Below are the code and all the weights of a small trained network. Each question names an input and a class and asks about switching units off, where a switched-off unit gives its printed mean instead of its output.

import numpy as np


def w(rows, s, z=0):
    codes = np.array(rows[::2]) - 128.0
    scale = np.full(codes.shape[1], s)
    scale[-1] = z or s
    return codes * scale


def norm(h):
    return h / np.sqrt((h * h).mean(-1, keepdims=True) + 1e-5)


def f(y):
    return np.maximum(y, 0)


def log_softmax(a):
    a = a - a.max(-1, keepdims=True)
    return a - np.log(np.exp(a).sum(-1, keepdims=True))


def net(x, mask):
    res = np.array(x, float).reshape(1, 5) / 4 @ E
    u = 0
    for l in range(3):
        y = f(norm(res) @ A[l][:, :-1].T + A[l][:, -1])
        res = res + np.where(mask[u : u + 4], y, B[l][:, -1]) @ B[l][:, :-1]
        u += 4
    return log_softmax(norm(res)[-1] @ U[:, :-1].T + U[:, -1])


A, B = {}, {}
E = w([
[92,217,63,203,69,119,154,82,193],'x0',
[68,190,99,192,190,87,69,195,86],'x1',
[113,129,154,118,141,102,254,151,61],'x2',
[131,150,8,112,110,148,133,165,67],'x3',
[37,105,171,201,190,221,143,47,88],'x4',
],0.0071)
A[0] = w([
[118,125,143,124,118,125,137,107,139,17],'L0N0',
[79,182,116,234,102,149,238,59,156,3],'L0N1',
[135,108,187,157,129,170,2,62,172,29],'L0N2',
[109,123,129,148,133,173,160,75,124,44],'L0N3',
],0.0073,0.007)
B[0] = w([
[158,175,90,117,104,91,90,186,126,128],'L0N0',
[150,204,169,254,98,124,216,174,134,252],'L0N1',
[185,73,167,201,138,163,59,223,198,209],'L0N2',
[130,191,185,166,111,71,111,215,94,170],'L0N3',
],0.0044,0.0036)
A[1] = w([
[154,111,19,86,26,143,149,68,189,18],'L1N0',
[152,147,73,83,53,129,144,82,149,34],'L1N1',
[181,37,206,8,99,124,240,105,112,2],'L1N2',
[171,163,123,63,132,140,131,60,133,8],'L1N3',
],0.014,0.0054)
B[1] = w([
[209,195,125,182,93,249,101,154,147,214],'L1N0',
[164,156,108,145,111,206,103,143,160,182],'L1N1',
[162,50,220,23,149,63,213,132,91,248],'L1N2',
[87,133,134,171,145,54,113,161,113,141],'L1N3',
],0.011)
A[2] = w([
[141,105,143,97,106,134,172,96,131,45],'L2N0',
[89,71,170,101,138,158,5,3,183,39],'L2N1',
[44,154,105,178,90,138,237,4,167,58],'L2N2',
[23,91,101,159,201,192,168,43,54,3],'L2N3',
],0.018,0.0031)
B[2] = w([
[98,135,111,126,169,146,172,111,73,207],'L2N0',
[102,31,106,204,207,165,122,191,142,197],'L2N1',
[97,197,136,216,145,104,252,96,71,244],'L2N2',
[105,116,103,41,47,118,68,44,162,255],'L2N3',
],0.013,0.0093)
U = w([
[88,193,132,204,113,120,220,56,107,151],'0',
[103,30,134,195,202,166,80,154,177,140],'1',
[75,98,96,45,77,118,68,39,128,112],'2',
[222,191,100,152,77,222,101,140,176,147],'3',
[185,64,207,30,158,121,205,124,87,164],'4',
[123,157,248,149,163,50,100,132,214,1],'5',
[142,171,42,88,137,27,67,221,94,107],'6',
],0.013,0.0053)

Each question gives the input, the list of numbers given to net, and the class t.
The units are the neurons (one row each of A and B). Each row of codes is followed by its name. A weight is (code - 128) times the scale printed after its matrix; where a second scale follows, it is the last column's (A, B and U).
mask holds one flag per neuron, layer by layer. A switched-off neuron (its flag False) gives its mean, the last column of its row in B, instead of its output. The means were averaged over made-up inputs and are rounded, as every weight is.
A unit's drop is (log p(t) with every unit on - log p(t) with that unit switched off) / (log p(t) with every unit on - log p(t) with every unit switched off).
The circuit of an input: a set's keep is (log p(t) with only the set's units on - log p(t) with every unit switched off) / (log p(t) with every unit on - log p(t) with every unit switched off). Starting from all 12 units, units are removed one at a time, each time the one whose removal leaves the highest keep (on an exact tie, the one counted first), for as long as the keep stays at least 0.8.
circuit, biggest first: the units of the circuit, biggest drop first
most important unit: the unit with the biggest drop
top k neurons: the k neurons with the biggest drops, biggest first
k most important neurons of layer l: the k neurons of layer l with the biggest drops, biggest first
drop when u is switched off: that unit's drop, to one decimal
input [0,4,0,6,6], class 2: circuit, biggest first	L2N3
input [-8,8,-8,3,-1], class 1: circuit, biggest first	L1N2, L2N1, L1N0, L0N1
input [-6,1,-3,-6,-2], class 1: circuit, biggest first	L0N2, L2N1, L1N2
input [1,4,-5,2,0], class 1: top 2 neurons	L1N2, L1N0
input [-8,7,5,-5,5], class 2: top 2 neurons	L2N3, L1N2
input [-5,8,3,-5,-4], class 6: circuit, biggest first	L1N2, L2N2
input [1,-4,-7,8,7], class 3: top 2 neurons	L1N0, L1N2
input [-7,6,-6,6,7], class 2: top 2 neurons	L2N3, L1N0
input [3,7,1,8,-2], class 6: top 2 neurons	L2N2, L1N0
input [-5,6,3,-2,-6], class 6: top 2 neurons	L1N2, L2N2
input [3,-8,-5,-8,-5], class 3: top 2 neurons	L1N0, L1N1
input [-5,0,1,-5,7], class 1: top 2 neurons	L2N1, L0N2
input [-3,-6,-7,1,0], class 1: top 2 neurons	L0N2, L2N1
input [-5,7,4,-2,-6], class 6: top 2 neurons	L1N2, L2N2
input [1,-6,-5,-2,2], class 1: circuit, biggest first	L2N1
input [1,3,-7,-5,-8], class 1: 2 most important neurons of layer 2	L2N1, L2N3
input [6,8,-6,-3,4], class 1: drop when L2N1 is switched off	0.7
input [-5,5,3,4,-8], class 6: drop when L1N2 is switched off	1.0
input [5,2,-6,0,-1], class 3: drop when L1N0 is switched off	0.3
input [0,5,0,-1,1], class 2: most important unit	L1N0
